Below is a small trained network, with its code and all its weights. Each question gives an input and a target symbol and asks what happens when units are switched off, that is, made to give their printed mean instead of their output.

import numpy as np


def w(rows, s, z=0):
    codes = np.array(rows[::2]) - 128.0
    scale = np.full(codes.shape[1], s)
    scale[-1] = z or s
    return codes * scale


def f(y):
    return np.maximum(y, 0)


def softmax(a):
    e = np.exp(a - a.max(-1, keepdims=True))
    return e / e.sum(-1, keepdims=True)


def log_softmax(a):
    a = a - a.max(-1, keepdims=True)
    return a - np.log(np.exp(a).sum(-1, keepdims=True))


def net(x, mask):
    ids = ['ΓΔΛΞΣΦΨαβεζημπτω'.index(c) for c in x.split()]
    T = len(ids)
    res = E[ids] + P[:T]
    u = 0
    for l in range(3):
        r = res
        for j in range(2):
            rows = slice(2 * j, 2 * j + 2)
            q, k, v = (r @ M[l][rows].T for M in (Q, K, V))
            z = softmax(np.where(np.tri(T) > 0, q @ k.T / 2**0.5, -1e9)) @ v
            o = O[l][rows]
            res = res + np.where(mask[u + j], z, o[:, -1]) @ o[:, :-1]
        u += 2
        y = f(res @ A[l][:, :-1].T + A[l][:, -1])
        res = res + np.where(mask[u : u + 4], y, B[l][:, -1]) @ B[l][:, :-1]
        u += 4
    return log_softmax(res[-1] @ U[:, :-1].T + U[:, -1])


Q, K, V, O, A, B = {}, {}, {}, {}, {}, {}
E = w([
[156,124,66,30,132,145,138,141,209,136,204],'Γ',
[88,174,109,89,180,52,122,103,38,128,100],'Δ',
[112,144,60,120,221,117,103,221,138,116,102],'Λ',
[184,99,64,162,80,168,170,100,155,129,14],'Ξ',
[172,119,86,139,81,123,147,114,108,194,120],'Σ',
[109,126,119,72,109,129,117,175,32,106,193],'Φ',
[119,148,77,88,235,177,204,110,114,190,59],'Ψ',
[179,217,86,193,88,49,118,253,173,120,79],'α',
[61,171,124,211,88,65,155,124,37,56,144],'β',
[90,113,61,106,190,68,215,101,161,68,106],'ε',
[196,88,209,143,96,127,9,77,141,99,110],'ζ',
[61,93,206,80,63,82,247,51,93,81,184],'η',
[221,161,185,225,207,98,83,113,125,97,229],'μ',
[47,147,164,112,121,209,79,182,154,174,182],'π',
[168,77,53,115,133,24,99,146,155,107,111],'τ',
[106,191,209,201,179,206,120,114,42,139,160],'ω',
],0.019)
P = w([
[71,176,160,56,40,198,101,223,135,127,163],'0',
[69,22,244,103,85,123,72,99,223,140,3],'1',
[81,121,166,105,70,137,121,145,140,147,40],'2',
[100,175,116,144,71,153,135,195,109,150,136],'3',
[145,152,111,162,99,132,174,198,108,176,123],'4',
[164,189,60,163,106,112,195,208,108,181,176],'5',
[211,146,83,137,124,128,194,213,127,191,91],'6',
[213,152,72,118,114,153,216,249,118,196,113],'7',
],0.0045)
Q[0] = w([
[158,158,145,156,109,79,171,106,142,137,104],'0.h1',
[128,77,2,52,89,2,226,181,86,129,96],'0.h1',
[129,177,92,141,137,185,109,172,142,139,77],'0.h2',
[105,135,181,134,131,75,111,99,107,75,124],'0.h2',
],0.0064)
K[0] = w([
[127,60,113,221,185,113,187,121,147,139,104],'0.h1',
[149,208,77,156,40,49,116,255,201,121,92],'0.h1',
[121,215,172,208,138,153,130,151,149,219,148],'0.h2',
[147,85,168,91,130,111,165,67,32,100,144],'0.h2',
],0.007)
V[0] = w([
[173,90,117,87,154,176,134,105,57,80,150],'0.h1',
[216,241,200,79,106,92,177,173,140,76,83],'0.h1',
[168,179,209,136,122,69,157,218,172,58,69],'0.h2',
[112,205,80,98,125,129,155,30,154,254,140],'0.h2',
],0.0045)
O[0] = w([
[93,28,129,83,21,95,189,176,255,132,25,29],'0.h1',
[139,230,43,197,117,120,92,90,177,105,33,252],'0.h1',
[249,120,198,51,124,79,91,161,19,120,107,206],'0.h2',
[186,60,148,106,141,137,50,80,162,188,167,125],'0.h2',
],0.0069,0.0022)
A[0] = w([
[109,228,115,148,118,196,83,135,145,127,114,42],'0.n1',
[206,187,194,169,168,255,154,101,124,147,141,114],'0.n2',
[90,138,109,124,200,121,40,147,137,98,138,130],'0.n3',
[116,142,94,144,114,174,124,65,134,79,160,5],'0.n4',
],0.0079,0.0024)
B[0] = w([
[115,123,255,131,101,135,104,83,140,121,68,209],'0.n1',
[59,152,115,157,147,104,90,81,196,89,123,253],'0.n2',
[165,120,130,111,72,120,194,146,197,160,20,207],'0.n3',
[232,88,125,85,124,96,122,75,143,167,115,158],'0.n4',
],0.0098,0.0032)
Q[1] = w([
[136,147,122,57,145,112,63,63,2,173,183],'1.h1',
[128,154,169,216,63,157,73,193,94,150,66],'1.h1',
[142,172,163,75,125,82,78,77,118,87,125],'1.h2',
[62,82,202,167,136,130,154,133,188,81,140],'1.h2',
],0.0067)
K[1] = w([
[41,91,122,52,154,152,63,96,80,109,182],'1.h1',
[213,211,101,136,41,154,108,153,55,147,124],'1.h1',
[108,117,177,195,172,40,96,158,81,124,254],'1.h2',
[78,66,98,123,85,205,95,123,180,46,111],'1.h2',
],0.0059)
V[1] = w([
[111,176,143,40,114,66,60,50,65,163,107],'1.h1',
[141,82,43,132,126,239,158,123,65,93,199],'1.h1',
[137,131,148,69,106,63,76,199,53,219,60],'1.h2',
[173,200,156,38,35,138,255,103,124,197,219],'1.h2',
],0.0035)
O[1] = w([
[116,135,133,124,191,65,176,134,101,134,88,164],'1.h1',
[107,46,176,182,150,163,118,113,92,66,8,2],'1.h1',
[212,42,168,47,134,147,100,103,201,174,17,106],'1.h2',
[253,111,133,57,191,126,133,141,84,163,77,184],'1.h2',
],0.0066,0.004)
A[1] = w([
[160,5,100,127,86,16,122,178,42,97,98,80],'1.n1',
[55,1,6,45,176,92,151,225,72,92,223,76],'1.n2',
[73,96,82,44,134,210,118,183,194,172,97,116],'1.n3',
[78,83,135,152,179,116,140,66,110,148,68,254],'1.n4',
],0.0055,0.0013)
B[1] = w([
[36,77,77,184,64,144,79,142,200,168,213,251],'1.n1',
[142,59,130,97,138,150,57,206,139,32,77,253],'1.n2',
[128,151,165,148,214,158,166,255,162,130,97,209],'1.n3',
[162,222,48,52,103,183,146,123,85,119,94,199],'1.n4',
],0.0091,0.0044)
Q[2] = w([
[238,145,82,114,120,64,88,139,245,64,117],'2.h1',
[68,188,99,125,148,116,168,191,134,183,115],'2.h1',
[164,136,95,211,177,159,156,130,193,145,108],'2.h2',
[156,186,6,101,70,1,144,136,94,138,135],'2.h2',
],0.0069)
K[2] = w([
[244,137,70,162,116,81,78,150,139,97,120],'2.h1',
[107,144,120,150,141,121,145,150,114,143,82],'2.h1',
[187,161,101,158,112,168,98,98,119,86,101],'2.h2',
[151,140,2,127,129,62,183,124,97,144,198],'2.h2',
],0.0083)
V[2] = w([
[92,81,142,149,179,97,157,120,126,140,93],'2.h1',
[142,192,132,82,69,116,159,162,79,202,110],'2.h1',
[113,159,44,69,78,137,2,179,130,198,153],'2.h2',
[115,80,112,133,158,64,163,126,173,104,119],'2.h2',
],0.0062)
O[2] = w([
[45,250,130,123,100,97,179,179,117,133,174,33],'2.h1',
[84,128,123,153,137,144,145,190,64,122,141,219],'2.h1',
[85,109,88,102,121,86,112,131,129,175,127,237],'2.h2',
[104,135,84,87,99,125,196,146,124,110,122,251],'2.h2',
],0.011,0.0025)
A[2] = w([
[179,174,177,148,75,92,64,104,133,223,77,36],'2.n1',
[141,56,110,84,37,119,190,141,194,203,183,116],'2.n2',
[165,148,120,121,144,136,178,36,67,96,127,3],'2.n3',
[142,123,88,145,193,3,36,84,126,132,107,95],'2.n4',
],0.0054,0.0012)
B[2] = w([
[161,49,118,124,213,193,111,21,90,122,155,174],'2.n1',
[132,70,157,205,145,254,138,122,129,98,218,254],'2.n2',
[167,170,165,119,86,135,85,214,85,157,107,169],'2.n3',
[78,165,236,58,39,92,199,95,132,118,154,194],'2.n4',
],0.0086,0.0081)
U = w([
[133,93,134,145,48,99,139,133,190,162,148,76],'Γ',
[100,83,83,112,180,72,162,80,137,4,95,114],'Δ',
[147,116,160,198,106,77,199,181,161,146,98,72],'Λ',
[90,108,226,142,119,158,127,125,143,167,83,76],'Ξ',
[85,147,133,145,135,193,77,69,118,75,136,45],'Σ',
[198,116,146,70,178,160,135,122,175,96,169,33],'Φ',
[105,166,95,126,198,166,196,75,133,140,153,68],'Ψ',
[139,74,200,63,124,128,76,59,124,113,90,153],'α',
[119,98,198,125,115,175,212,101,69,69,151,133],'β',
[169,122,110,190,39,167,160,90,164,108,27,204],'ε',
[87,62,131,125,129,133,36,138,65,64,91,147],'ζ',
[227,171,135,118,104,139,107,135,78,121,155,159],'η',
[109,146,76,244,120,80,96,151,90,84,160,254],'μ',
[179,116,121,195,145,168,134,115,82,254,197,208],'π',
[126,154,117,61,64,65,137,109,124,206,135,226],'τ',
[155,182,150,142,128,94,140,82,183,116,178,193],'ω',
],0.0076,0.0037)

Each question gives the input, a string of symbols that net reads in full, and the target symbol t.
The units are the heads (2 rows each of Q, K, V and O) and the neurons (one row each of A and B). Each row of codes is followed by its name. A weight is (code - 128) times the scale printed after its matrix; where a second scale follows, it is the last column's (O, A, B and U).
mask holds one flag per unit, layer by layer, with each layer's heads first. A switched-off unit (its flag False) gives its mean, the last column of its rows in O or B, instead of its output. The means were averaged over made-up inputs and are rounded, as every weight is.
A unit's drop is (log p(t) with every unit on - log p(t) with that unit switched off) / (log p(t) with every unit on - log p(t) with every unit switched off).
The circuit of an input: a set's keep is (log p(t) with only the set's units on - log p(t) with every unit switched off) / (log p(t) with every unit on - log p(t) with every unit switched off). Starting from the 12 units with the biggest drops (on a tie, the unit counted first), units are removed one at a time, each time the one whose removal leaves the highest keep (on an exact tie, the one counted first), for as long as the keep stays at least 0.8.
units of the circuit, in order: the units of the circuit, biggest drop first
most important unit: the unit with the biggest drop
k most important neurons: the k neurons with the biggest drops, biggest first
drop when u is switched off: that unit's drop, to one decimal
input τ η Γ Ξ Ξ Γ τ α, target τ: most important neuron => 1.n1
input η Λ Ψ η α, target η: units of the circuit, in order => 0.n1, 0.h1, 0.h2, 1.h1
input τ η Σ α ε η Ψ, target η: units of the circuit, in order => 0.h2, 0.h1, 2.n3
input α η τ Σ, target τ: 2 most important neurons => 0.n2, 2.n4
input Ξ α η η η Γ Σ, target η: units of the circuit, in order => 0.h1, 1.n1, 0.h2
input η η Ψ Φ Σ τ π μ, target ω: units of the circuit, in order => 0.n2, 2.n4
input Ξ Σ Ξ η Γ Ξ μ, target ω: units of the circuit, in order => 0.n2, 2.h1
input α η Γ μ Γ η η Ξ, target η: units of the circuit, in order => 0.h1, 0.h2, 1.h1
input η τ α τ Σ, target τ: units of the circuit, in order => 0.h1, 2.h2, 2.n4, 2.n2
input Σ α Ξ, target α: 2 most important neurons => 2.n1, 2.n4
input μ α Σ τ η τ, target τ: units of the circuit, in order => 2.n4, 2.h2
input τ η π Ψ Λ π, target Ξ: 2 most important neurons => 0.n1, 1.n3
input η α Γ ε, target ε: 2 most important neurons => 0.n4, 0.n3
input ε η Σ τ τ μ α, target τ: 3 most important neurons => 2.n4, 1.n1, 2.n2
input β η Σ β α η α, target η: most important unit => 0.h1
input Ψ Ξ Δ α, target α: units of the circuit, in order => 2.n1, 0.h1, 0.n1, 1.h2
input η α η Γ η τ Λ η, target τ: 2 most important neurons => 0.n3, 2.n2
input η Ξ Σ, target π: 2 most important neurons => 1.n2, 0.n2
input α η τ ζ η, target τ: 2 most important neurons => 0.n1, 2.n2
input η η η ε η π η ω, target Σ: units of the circuit, in order => 0.n2
input α η τ ε, target τ: 2 most important neurons => 0.n1, 0.n3
input ε η π α η Ξ Δ, target η: 3 most important neurons => 0.n1, 2.n3, 1.n1
input Σ Ξ α, target α: 3 most important neurons => 2.n1, 0.n1, 2.n4
input Σ Ψ μ η η τ ω Φ, target ζ: 2 most important neurons => 1.n2, 0.n3
input η Ξ τ, target Γ: 2 most important neurons => 1.n1, 2.n2
input Γ Γ η ε ω, target Σ: drop when 0.n1 is switched off => 0.3
input Ξ α Ψ, target α: drop when 2.h2 is switched off => 0.3
input τ η π, target Ξ: drop when 1.n4 is switched off => 0.0
